(in the rows, 128 means zero)
Each row of numbers stands for one thing and depends on some of the facts below. Use the named rows to name the rest.

How the things are related:
q117: loplu q99, q861
q12: gronaflu q431, q99, q430, q33, q313, q682
q130: gronaflu q700, q688
q14: loplu q586, q856
q140: loplu q579
q145: loplu q392
q166: loplu q671, q856
q185: loplu q856; gronaflu q666, q853, q435
q195: loplu q21
q208: loplu q682
q21: loplu q645
q242: loplu q251; gronaflu q463, q853, q962, q742, q153, q637
q251: loplu q99, q55; gronaflu q675, q392, q578, q852, q742
q265: loplu q856; gronaflu q671, q221, q350, q773
q267: loplu q204, q861, q435
q268: gronaflu q700, q558, q140, q153
q271: gronaflu q189, q876
q279: loplu q392, q974
q281: loplu q484, q212
q294: loplu q89, q430
q307: loplu q588
q31: gronaflu q279
q312: loplu q586, q555, q435
q340: loplu q55, q435
q350: loplu q73, q777
q387: gronaflu q700, q195, q737
q390: gronaflu q429, q279, q117, q55, q824, q586, q645, q435
q392: loplu q838
q412: gronaflu q212, q645
q417: loplu q21; gronaflu q89, q586, q723, q773
q429: loplu q920, q777, q645
q430: loplu q412
q431: loplu q145, q185, q487, q392
q434: loplu q487; gronaflu q178, q21, q128, q54
q453: loplu q435; gronaflu q516, q145, q852
q466: loplu q645; gronaflu q14, q578, q85, q189, q876, q320
q484: loplu q586, q555, q453; gronaflu q516, q416, q978, q645, q784
q487: loplu q392
q498: gronaflu q307, q416, q991
q516: loplu q429, q777, q616
q517: loplu q429; gronaflu q230
q519: loplu q838, q392
q523: gronaflu q657, q902
q544: loplu q671, q21, q466
q55: loplu q838
q556: loplu q204, q723, q773
q558: loplu q195, q723, q267
q567: loplu q279, q856
q572: loplu q648
q575: loplu q519, q302; gronaflu q178, q784
q578: loplu q392, q140, q417
q579: loplu q586, q320; gronaflu q339, q212, q876
q588: loplu q675
q589: loplu q412; gronaflu q685, q657
q595: gronaflu q833, q117, q424, q294, q572, q67, q742, q320, q61
q605: loplu q185; gronaflu q962, q861, q555, q688
q606: loplu q453; gronaflu q856, q189, q805
q61: loplu q185
q616: loplu q117, q21; gronaflu q55, q742, q773
q620: loplu q466, q417, q773; gronaflu q487, q876
q633: loplu q837, q466
q637: loplu q434, q251
q645: loplu q185
q648: loplu q773; gronaflu q572, q555, q67
q657: loplu q852
q675: loplu q772
q679: gronaflu q777, q852, q657
q68: gronaflu q578, q911, q195, q852, q737, q294
q685: loplu q419
q715: loplu q856, q605; gronaflu q208, q817
q725: loplu q899; gronaflu q14, q682, q556
q728: loplu q519, q920, q55
q73: loplu q429, q21; gronaflu q178, q675, q430, q208, q902
q733: gronaflu q833, q728, q657, q153
q737: loplu q991, q637
q771: loplu q417; gronaflu q208, q991
q772: loplu q920; gronaflu q586, q962
q773: loplu q838
q777: loplu q320
q784: loplu q519
q789: loplu q588, q265, q773
q792: gronaflu q208, q723, q574
q793: loplu q856; gronaflu q61, q633
q817: loplu q586
q818: loplu q589, q723; gronaflu q429, q556
q824: loplu q466, q265
q837: loplu q487; gronaflu q302, q313, q189, q784
q838: loplu q856
q850: loplu q838, q824, q737; gronaflu q295
q852: loplu q875
q853: loplu q861, q772
q861: loplu q856, q645
q868: gronaflu q978, q362, q805
q89: loplu q99, q21, q419
q899: gronaflu q962, q784
q90: loplu q516, q833, q861
q920: loplu q185, q265; gronaflu q824, q777
q922: gronaflu q281, q90, q567
q925: loplu q55
q962: loplu q145
q974: loplu q392; gronaflu q99, q572, q295, q556
q977: loplu q675, q251; gronaflu q340, q14, q567, q202
q978: loplu q605
q980: gronaflu q140, q805
q983: loplu q99, q920, q616
q99: loplu q671
q991: loplu q166

Named rows:
[ 33 158 128 170 186 122  92  98 165 148 112  68 169 179  67 132 187 109
  77 134 102 147 140 114 132 198 136 145 110 113 145  92 143  91 120 131
 161 100 104 102 104 127]: q974
[ 96 134  95 121 162 107 135 139 142 162  97 112 197 135  49 153 188 140
  96 145  97 159 142 114 155 206 152 118 159 126 129  82 116 129 130 126
 142  77 118  90  85 153]: q390
[ 89 138  89 138 154 133 153 144 142 164 123 105 173 158  97 154 212 160
  95 145 102 155 141 137 166 208 136 102 189 100 161  73 100 114 127 144
 121  84 105 115  93 163]: q586
[125 109 114 106 157 119 161 108 143 167 141 102 164 206  95 144 171 183
 142 124  96 126 128 118 118 178 127  95 124 101 145  76 120 124 118 149
 170 161 155  94 162 155]: q645
[ 99 121 109 139 167 111 127 142 141 161  97 116 172 144  86 174 186 138
 116 147  95 162 137 116 152 201 145 113 157 113 147  81 111 131 122 134
 128  96  99  96  97 148]: q218
[114 125 115 134 164 114 126 132 140 157  91 109 191 145  66 168 179 110
 117 166  97 165 142 123 143 208 149 111 171 118 146  88 116 134 129 126
 144  90 100  92  95 153]: q387
[ 96 142 122 160 167 125 149 117 137 170 108  68 161 168  74 116 192 110
  95 145  98 147 130 114 135 205 147  92 159 104 150  86 113 122  91 126
 172  62 112  94  93 146]: q606
[ 91 120 119 154 158 116 161 123 141 173 114  91 143 171  87 136 186 134
 112 137 101 144 126 134 135 183 123  90 147  94 153  81 112 119 113 137
 164 115 119  85 120 143]: q978
[109 113 111 141 163 113 138 132 141 158  93 110 189 157  73 170 181 114
 111 160  97 170 141 117 142 215 148 117 161 118 152  86 111 133 138 131
 133  96 102  82  85 156]: q130
[ 89 149 133 174 165 134 158 125 137 172 103 108 153 170  94 147 200 141
 104 136  98 148 130 132 141 184 117 103 134 102 152  85 105 120 123 127
 146 112 112 101 101 117]: q430
[ 99 128 105 129 167 123 133 129 140 164  99 117 173 155  94 175 205 132
 125 148 100 150 146 141 149 203 137 113 187 104 162  75 106 129 125 137
 135  93 103 120 105 144]: q320
[ 96 126 109 132 171 107 122 131 138 164  89 117 173 145  91 176 194 125
 127 146 100 152 145 135 147 197 140 114 180 106 154  78 112 137 117 134
 137  99  98 107 105 141]: q85
[136 136 100 156 145 100 163 128 141 144 189 134 155 125 107 104 174 165
 105 152 120 151 124 135 146 188 172 105  83 103 127  95 131 126 107 131
 184  86 112  95  79 132]: q265
[110 132 117 138 160 117 132 131 141 157  93 120 195 148  65 166 186 119
 111 164  97 166 142 122 148 204 146 114 157 124 145  91 113 133 139 128
 138  87 102  92  86 150]: q733
[108 139 119 142 155 116 125 135 142 162  91 116 191 143  69 170 183 132
 117 165  95 163 141 120 151 197 143 105 155 122 138  89 112 136 142 129
 134 103 101 105  91 139]: q523
[109 140 115 127 160 115 122 135 141 160  95 120 200 140  61 170 182 125
 113 165  95 162 144 121 147 201 144 104 171 118 133  89 116 132 142 126
 145  85 105 102  93 143]: q679
[112 136 123 166 175 127 130 136 136 160 114 103 141 157 103 140 194 137
  96 138 100 158 128 114 131 196 133 115 139  90 152  84 119 126  89 131
 149  76 110  98 115 125]: q90
[103 141 118 164 163 128 150 122 137 173 104  99 149 184  83 140 189 140
 109 148  96 136 128 121 124 189 118  92 181  93 149  85 108 111 108 132
 154 130 131 104 107 131]: q516
[101 118 114 135 163 102 136 130 139 163  87 100 180 157  74 163 178 115
 125 154  98 165 138 118 146 209 151 103 168 115 151  83 112 134 124 131
 138  97  98  76  90 161]: q980
[ 94 117 101 138 163 111 147 143 142 162 101 129 173 158  84 169 197 140
 111 147  97 162 137 130 150 204 135 117 168 108 149  78 109 127 133 136
 126 103 107  90 103 154]: q666

Name these rows:
No name comes twice in this set of rows, the named rows included.
[ 36 145 130 166 180 121  89 112 169 153 118  73 148 175  75 135 180 113
  92 149 101 145 134 135 127 181 115 114 150  96 154  96 143  92 137 145
 165 120 107 110 136 132] => q145
[132 145 116 145 170 118 125 101 134 160  96  90 182 185  75 135 171 141
 128 142  95 124 134  92 113 202 149 116 143 114 139  92 122 123  86 118
 176 111 142 112 111 133] => q466
[ 95 125 133 168 169 126 175 140 141 167 112 130 141 156  66 140 206 110
  80 136 102 169 124 138 128 192 107 113 140  95 152  82 120 118 127 124
 156  76 115  58 107 118] => q637
[103 112 122 176 178 120 135 141 136 173 109  94 159 153  86 139 194 121
  81 144  94 152 122 135 131 183 132 113 135 103 141  78 111 125 110 121
 150  72 115  84  94 116] => q925
[ 85 132 130 171 164 119 147 116 141 170  96  83 172 171  72 130 184 130
  97 146  94 148 128 123 140 188 141 103 127 111 142  85 113 117 125 122
 159  99 118  91  89 132] => q575
[ 86 135 103 128 165 103 129 135 138 164  88 107 184 146  62 157 185 137
 108 145  99 156 139 121 157 199 147 102 175 115 136  80 112 131 119 132
 143  71 108  89  94 157] => q412
[ 92 139 131 170 158 128 148 136 141 168 111 111 147 163 101 149 193 153
 103 145  93 151 126 131 142 179 119  99 139  95 146  85 107 117 124 136
 137 112 110 104 104 123] => q208
[126 122 108 138 167 132 161 117 136 171 125 101 166 194  88 147 194 170
 115 130  91 127 130 107 116 196 117 114 146 102 154  79 105 113 105 131
 150 130 150 106 123 135] => q429
[108 173 101 188 161 115 124 132 137 149  84 143 158 174  57 136 177 166
  93 156  96 140 121  63 117 217 127 127 171 103 129 107 127  90  87 120
 147 145 143  92  71 128] => q417
[109 142 123 169 166 135 156 132 137 167 124  91 149 161  87 127 200 135
  85 143  98 155 128 121 136 196 132 100 151  95 152  86 110 121 102 131
 157  69 108 100 101 133] => q267
[ 55  89 118 191 197 111  88 117 159 157 125  47 172 167  96 136 181 123
  63 161  90 130 120 138 124 173 143 139 122 103 141  81 123  99 127 129
 153  92 108 112  97 114] => q519

Now the same things, written a new way:
Some things and their rows:
[126 151 154 125 150 128 106 131 119 134 169 123  96 129 123 105 111 121
  77 135 120 183 105 142 147 142]: q362
[132 101 127 140 138 112 138 152 121 106 109 136 151 111 125 149 175 112
 149 140 142 121 130 138 154 120]: q166
[124 142  81 148  91  97 121 131 122 124 172 215 132 157 123 142 143  58
 111 107 143 125  91  96 168  93]: q856
[124 113  86 154 102 104 120 136 127 112 137 167 172 132 125 126 150  98
 133 119 139 113  91  99 147 115]: q838
[159 139 182 131 196 125  68 137 140 105 162 128 117 152 142 131 146  76
 133 167 159 126 143 129  82  76]: q606
[116 119  78 157  97 127 185 119 128 101 113 163 158 120 103 150 150 104
  87 145 122 102 116 132 200 151]: q671
[148 101 144 130 139 122 161 155 129 105  96 106 139  97 118 167 186 132
 160 140 132 139 158 139 155 123]: q544
[108 122 137  87 117 130  81 134 125 155 120  94 125 130 114  97  87 111
  97 126 121 131 121 144 184 135]: q202
[125 127 136 160 126 120 163 132 103 119  79 145 140 140 132 136 152 132
 171 133 112 142 113 126 119 154]: q637
[150 123 130 133 119 143 125 137 114 119 153 147 118  84 116 136 155 142
 156 123 138 152 104 126 127 124]: q307
[135 117 148 148  94 110 148 134 105 125  74 126 141 135 137 137 165 155
 208 133 128 138 145 135  93 109]: q728
[138 107 146 130 123 130 123 161 114 110 107 119 145  90 115 125 186 130
 189 129 136 134 125 116 116  92]: q789
[131 112 112 131 185 160 107 119 154 127 179  88 137 114 129  79 103 178
  91 137 131 125 103 135 130 186]: q792
[113 141 115 125 103 130 191 112 116 127  66 153 124 119 125 178 166 120
 145 139 116 117 145 138 141 138]: q117
[143 114  98 147  59 111 149 117 120 133 129 159 126 126 129 166 131 144
 164 102 154 115 112 125 135 153]: q675
[151 106 134 112 120 127 149 172 140 105 147 118 148  96 127 120 150 133
 147 135 163 143 174  93 134  95]: q517
[122 138 143 156 103 135 157 135  91 125  69 177 125 122 114 136 143 135
 185 121  96 173 106 117 108 135]: q962
[110 155 141  95 119 128 100 121 112 163 138  87 101 140 148 111  98 126
 105 121 119 131 126 158 156 134]: q85
[122 101 133 116 130 137 101 119 124 144 141 122 101 129 123 101  83 152
 104 123 131 150 108 147 148 187]: q128
[118 140 132 119 108 149 134 112 117 121 116  95 138 109 103  89  80 151
  90 138 103 130 107 132 160 178]: q221

Name these rows:
No name comes twice in this set of rows, the named rows included.
[131 139 142 122 134 145 107 116 118 145 163 132  92 113 121 116 115 151
  90 132 125 162  86 151 153 172] => q416
[114 121  92 134 195 142 115 156 159 142 113 143 149 141 157 114 159 107
 192 108 120  77 109  97 103  95] => q974
[100 108 175 120  97  91 164 108 131 142  89 105 114 120 113 197 138 159
 113 124  86 110 164 161 109  76] => q294
[122 120 137 141  82  92 154 127  88 126  90 136 141 152 149 158 163 126
 157 131 137 143 142 157 153 126] => q737
[113 116 114 154 176 119 130 153 150 140 113 130 151 156 150 123 152 117
 171 118 108 103 130 100  86 105] => q648
[118 110 168 107 114 135  99 111 135 137  56 128 110 104  88 170 144 114
 180 121  80 108 129 144  77 101] => q556
[143 134 146 109 165 124 123 156 137 122 138 103 139 109 144 150 207 118
 169 131 134 120 136 128 110  45] => q620
[114 149 121 139 213 152 127 131 146 151 181 129 102 158 160  90  89 129
  89 135 116 150 106 119 135 167] => q899
[120 118 124 149 117 100  99 110 141  92 143 165 165 138  92 132 117  94
  99 139 119  95 107 107 119 100] => q204
[138  98 111 149 108 129 145 117 121 108 131 172 130 111  98 175 173 119
 135 130 151 140  97 138 162 166] => q991
[ 99  94 167 150 133  73 121 106 167 137 183  70 136 120 121 137  80 180
  66 115  90 106 123 131  80  69] => q589
[131 128 129 127 202 150 108 129 154 138 194 106 117 120 145  89 110 160
  85 129 142 142 102 132 132 158] => q498
[125 146 105 128  90 111 107 131 103 125 138 168 145 133 125 139 157  87
 149 112 124 123  84 122 149  84] => q487

Now the same things, written a new way:
Some rows with their names:
[122 129 131  95 155  94 125 136 166 140 150 110 145 160  84  86  83 110
 130 155 131  94 125  97 149 207 119 167 205 116 145 115  88  95 112 109
 131 166  80 122 142 133 158]: q89
[117 140 134  80 155 119 128  97 162 131 133 104 141 158 145  86 117 116
 145 135 108 110 140  99 145 158 113 125 200 120 103 135 141 114 125 108
 138 173 101 144 105 112 141]: q556
[106  93 116  81 154 105 111  97 142 139 156  73 127 142 165 109 112 108
 153 151 154 111 164  99 104 154  97 147 174 116 133 141 102 123 114 108
 151 192 159 106  91 126 137]: q922
[ 89 139 125  78 148  98 136 103 143 119 133 104 140 154 119 107  99 116
 141 123 125 108 156 123 119 140 114 163 181  93 116 114 107 102 124 112
 150 160 118 135  98 114 142]: q805
[ 94 113 116  93 149 111 148 100 139 115 144 108 131 148 140 104 104 102
 149 129 146 126 150 119 113 148 110 168 182  94 131 116 106 104 125 109
 150 168 160 128  88 120 147]: q980
[123 152 124  90 158 106 113 133 172 134 140 114 139 162  86 132  87 109
 130 131  94 112 125  69 162 214 121 174 207 120 124 115  97  90 127 109
 143 166  84 106 141 125 139]: q195
[100 148 129  71 158 105 125 127 177 134 131 115 135 153 102 183 118 116
 140 126 115 109 135  93 143 161 126 139 189  89 100 140 118 111 119 113
 142 174 101 152 131 129 138]: q578
[ 87 134 117  87 151  95 125 105 145 116 138 103 142 153 138 106 107 106
 140 140 112  91 150 118 113 151 111 154 186  95  95 124 114 105 125 113
 146 162 122 137 105 114 139]: q463
[ 80 143 140 112 149 105 120 100 162 121 126  12 147 136 100 186 133 117
 136 140 109 160 132 121 158 155 126 105 175 106 105 124 166 134 129 115
 143 181  99 151 106 112 139]: q61
[ 97 118 120 106 137 101 141  99 144 119 153 106 132 152 146  99 102 102
 146 133 153 103 152 117 113 180 104 154 176 103 142 128 109 120 120 117
 151 168 166 129  93 125 157]: q792
[101 145 146  93 142  98 133 109 151 132 139 111 142 157 100 126 113 121
 142 138 137 102 139 113 136 180 114 142 181 104 132 135 129 127 119 116
 147 170 112 148 105 118 156]: q208
[ 79 117 157 104 162 107 150 134 148 136 154 107 136 157 118 182 141  98
 158 154 151 176 131 118 122 158 127 125 173  72 149 145 165 116 110 120
 133 182 151 153  94 139 156]: q434
[ 82  98 102  66 122  92 129  97 159 137 147  14 144 161 167 186 116 125
 158 111 116 106 124  76 102 137  93 168 196  77 107 120 168  93 127 124
 153 155  83 118 112 122 144]: q230
[ 97 139 151  84 152 101 135 110 147 135 135 107 144 159 114 108 125 114
 148 148 132 119 140 114 136 160 122 139 181 109 116 127 139 115 119 114
 140 175  98 150 102 117 151]: q430
[ 81 114 109 102 145  94 126 123 150 140 157  93 145 160 129  89  90 108
 128 145 140  73 142 128 107 133 115 151 184  95 144 117  92  93 112 108
 132 158 135 120 135 123 157]: q671
[ 89 136 126  74 152  97 126 103 141 122 137 100 139 154 129 105 108 116
 143 127 127 103 157 122 113 136 114 157 180  96 112 117 111 101 123 110
 149 159 117 127 101 114 142]: q85
[ 91 111 115 104 144 105 140 102 144 112 148 107 131 147 157  96 109  98
 149 139 145 122 148 110 115 161 106 157 180  97 120 123 107 109 123 114
 150 173 165 132  92 120 148]: q679
[121 151 157 111 159 130 123 101 174 121 127  61 144 136  93 178 104 113
 147 141 107 181 129 118 158 192 126 105 184 132  87 125 175 116 130 111
 150 171  83 122  99 110 137]: q429
[112 133 107 104 131 136 119  97 181 117 130  22 143 162 173  71 134 139
 125 113  83  74 126  66 148 140  96 105 209 101 151 154  85 139 113 104
 134 185 173 151 133 109 139]: q838
[ 92 112 118 106 146 105 139 101 142 111 149 104 131 150 163 100 109 102
 150 139 146 125 147 107 114 172 105 155 178 100 127 129 108 113 122 116
 149 172 167 133  91 122 149]: q523

Which thing is each row?
No name comes twice in this set of rows, the named rows included.
[ 90 137 130  80 139  97 132 105 144 118 138 111 139 157 115 116  99 117
 140 125 138  99 155 121 118 160 109 156 179  96 129 124 112 113 122 117
 151 158 126 135 102 118 151] => q416
[101 142 131  96 155 103 126 111 167 131 129  93 146 153 115 131 112 108
 142 152 101 127 130  92 150 169 122 132 194 109  87 130 140 110 127 111
 136 179  87 148 117 116 140] => q633
[ 77 150 116  71 156  96 121 129 178 133 133 101 132 147 102 197 138 112
 132 119 124  96 140  96 129 151 125 126 179  70 104 148 104 122 114 114
 140 180 143 153 141 135 134] => q279
[122 151 159 113 161 127 109 136 174 109 158  97 142 160  85 188  85 101
 142 113  84 159 125  82 160 214 125 150 172 119 152 137 144  94 128 120
 148 155  82 100 142 124 131] => q21
[ 89 144 143  96 147 103 140 103 149 133 132  77 146 152  99 151 128 126
 144 130 130 146 137 124 151 153 123 131 179 105 125 119 150 128 125 111
 147 172  98 150 100 113 155] => q978
[102 101 130  95 152 117 152  95 149 138 137 105 140 161 145  73 128 101
 150 155 150 160 131  97 145 191 120 141 199 106 127 120 125 119 112 108
 131 189 124 154  98 127 161] => q242
[ 86 151 153  83 128  94 155 121 153 138 133 115 135 156  90 147 122 137
 154 146 137  85 130  92 143 156 100 166 176 126  98 149 147 128 127 115
 148 189 150 153  89 112 165] => q817
[118  87 145  82 156 127 155  94 142 141 141  97 145 161 162  60 127 101
 150 159 153 176 129  84 154 213 119 136 207 104 149 113  96 122 110 106
 130 192  98 154  99 133 164] => q251
[123 133 131 102 155 111 128 133 162 137 143 105 140 160  96 113  86 107
 139 141 133 129 127  89 152 203 120 164 197 113 144 118  98  99 119 109
 142 171  90 120 130 126 149] => q544
[ 77 106 122 114 126 115 127 107 163 119 127   8 149 132 118 188 142 136
 126 112 104 140 125 121 159 128 126 101 171 101 150 134 116 138 130 112
 146 192 169 152  96 110 159] => q185
[122 121 120  96 156 135 142  96 173 124 137 100 132 157 169  65 126 104
 148 124 122 128 135  72 143 178 110 118 204 112 131 138 108 128 118 105
 138 182 160 151 105 115 139] => q850
[ 76 147 124  94 133  99 141 128 155 139 130  41 146 154 115 127 134 140
 145 119  98  80 125  82 129 123 101 160 178 127 118 146 100 133 123 105
 142 191 170 151  94 110 162] => q14
[ 86 150 140  81 141 101 160 113 150 138 130 113 131 152 100 113 132 130
 157 152 132 100 131  87 133 129 105 167 182 130  89 145 151 101 127 106
 146 192 160 152  88 110 165] => q312
[104 149 153 113 150 117 113 114 165 111 129  14 146 131  90 193 118 122
 127 114 106 191 124 126 161 181 125 101 172 111 144 116 175 134 129 120
 153 166  85 123 116 111 136] => q645

